Here is a tiny trained network, its code and every weight. The questions are about switching its units off for an input and a class, where a switched-off unit gives its printed mean instead of its output.

import numpy as np


def w(rows, s, z=0):
    codes = np.array(rows[::2]) - 128.0
    scale = np.full(codes.shape[1], s)
    scale[-1] = z or s
    return codes * scale


def f(y):
    return np.maximum(y, 0)


def log_softmax(a):
    a = a - a.max(-1, keepdims=True)
    return a - np.log(np.exp(a).sum(-1, keepdims=True))


def net(x, mask):
    res = np.array(x, float).reshape(1, 5) / 4 @ E
    y = f(res @ A[0][:, :-1].T + A[0][:, -1])
    res = res + np.where(mask, y, B[0][:, -1]) @ B[0][:, :-1]
    return log_softmax(res[-1] @ U[:, :-1].T + U[:, -1])


A, B = {}, {}
E = w([
[141,205,141,170,144,41,122],'x0',
[242,96,122,79,84,89,124],'x1',
[174,170,119,71,210,177,153],'x2',
[85,159,205,15,87,79,167],'x3',
[143,95,213,100,193,126,5],'x4',
],0.013)
A[0] = w([
[135,181,144,85,229,181,161,118],'neuron 0',
[110,162,196,79,89,128,131,113],'neuron 1',
[80,159,173,61,109,126,126,60],'neuron 2',
[58,141,144,127,168,139,90,56],'neuron 3',
[117,177,146,116,70,161,183,77],'neuron 4',
[97,44,115,81,104,206,122,82],'neuron 5',
[55,148,133,123,131,148,105,94],'neuron 6',
[130,114,101,179,167,146,101,76],'neuron 7',
[43,183,121,164,144,168,173,38],'neuron 8',
[166,93,120,105,109,94,100,81],'neuron 9',
[113,109,208,102,172,122,8,2],'neuron 10',
[213,166,107,104,92,126,139,76],'neuron 11',
[155,217,151,180,150,60,109,62],'neuron 12',
[47,64,160,176,64,90,90,90],'neuron 13',
],0.014,0.0061)
B[0] = w([
[156,109,136,146,174,9,203,214],'neuron 0',
[132,109,106,186,137,149,50,194],'neuron 1',
[171,120,145,247,140,199,103,190],'neuron 2',
[159,63,159,48,75,133,55,188],'neuron 3',
[152,147,60,158,123,113,127,180],'neuron 4',
[56,242,146,116,144,41,36,201],'neuron 5',
[159,128,98,89,146,108,96,179],'neuron 6',
[206,148,96,182,136,154,83,191],'neuron 7',
[134,66,128,57,66,136,100,206],'neuron 8',
[168,95,154,87,134,89,80,163],'neuron 9',
[90,133,46,143,43,144,223,255],'neuron 10',
[147,93,118,99,90,73,105,175],'neuron 11',
[63,194,143,99,144,100,49,203],'neuron 12',
[187,122,178,145,183,45,226,214],'neuron 13',
],0.011,0.02)
U = w([
[83,160,38,133,21,126,182,174],'0',
[157,52,159,36,86,112,59,139],'1',
[51,253,173,113,155,91,66,114],'2',
[153,119,180,143,215,67,189,97],'3',
[158,109,103,230,177,174,58,123],'4',
[104,118,150,127,159,106,126,255],'5',
[68,92,145,107,119,200,163,75],'6',
[110,161,175,134,135,206,164,85],'7',
],0.013,0.0091)

Each question gives the input, the list of numbers given to net, and the class t.
The units are the neurons (one row each of A and B). Each row of codes is followed by its name. A weight is (code - 128) times the scale printed after its matrix; where a second scale follows, it is the last column's (A, B and U).
mask holds one flag per neuron, in row order. A switched-off neuron (its flag False) gives its mean, the last column of its row in B, instead of its output. The means were averaged over made-up inputs and are rounded, as every weight is.
A unit's drop is (log p(t) with every unit on - log p(t) with that unit switched off) / (log p(t) with every unit on - log p(t) with every unit switched off).
The circuit of an input: a set's keep is (log p(t) with only the set's units on - log p(t) with every unit switched off) / (log p(t) with every unit on - log p(t) with every unit switched off). Starting from the 12 units with the biggest drops (on a tie, the unit counted first), units are removed one at a time, each time the one whose removal leaves the highest keep (on an exact tie, the one counted first), for as long as the keep stays at least 0.8.
units of the circuit, in order: the units of the circuit, biggest drop first
most important unit: the unit with the biggest drop
k most important neurons: the k neurons with the biggest drops, biggest first
drop when u is switched off: that unit's drop, to one decimal
input [-6,-7,-8,-2,2], class 3: units of the circuit, in order -> neuron 13
input [-8,2,4,-8,3], class 2: 3 most important neurons -> neuron 5; neuron 2; neuron 1
input [4,8,0,-8,6], class 1: 2 most important neurons -> neuron 9; neuron 2
input [3,5,0,1,5], class 0: 3 most important neurons -> neuron 10; neuron 3; neuron 8
input [3,3,-5,0,2], class 3: 4 most important neurons -> neuron 5; neuron 13; neuron 8; neuron 3
input [5,-4,-5,7,0], class 4: 2 most important neurons -> neuron 2; neuron 1
input [2,-3,-7,4,-5], class 3: 2 most important neurons -> neuron 13; neuron 10
input [-7,-8,-6,-2,2], class 1: 2 most important neurons -> neuron 3; neuron 8
input [7,-8,0,2,-5], class 1: 2 most important neurons -> neuron 8; neuron 10
input [7,2,8,-6,-7], class 3: 3 most important neurons -> neuron 10; neuron 5; neuron 0
input [-4,-2,-5,2,1], class 3: 2 most important neurons -> neuron 13; neuron 12
input [7,5,-2,6,5], class 2: 2 most important neurons -> neuron 12; neuron 8
input [1,-7,6,-2,-2], class 1: 2 most important neurons -> neuron 8; neuron 13
input [0,1,8,7,-3], class 3: units of the circuit, in order -> neuron 0
input [7,5,-6,-1,-6], class 2: 4 most important neurons -> neuron 10; neuron 12; neuron 0; neuron 8
input [6,-6,-7,-6,7], class 0: 3 most important neurons -> neuron 10; neuron 0; neuron 5
input [-5,-7,7,-7,-4], class 1: 3 most important neurons -> neuron 8; neuron 10; neuron 13
input [-5,1,-3,2,-3], class 2: units of the circuit, in order -> neuron 10; neuron 5
input [-7,3,-2,4,0], class 2: drop when neuron 5 is switched off -> 0.5
input [-7,-1,1,-7,-3], class 2: drop when neuron 1 is switched off -> 0.1
input [-7,3,5,8,3], class 4: most important unit -> neuron 2
input [5,-2,-1,2,8], class 0: drop when neuron 10 is switched off -> 1.5
input [-7,6,-3,-6,1], class 2: drop when neuron 8 is switched off -> 0.2
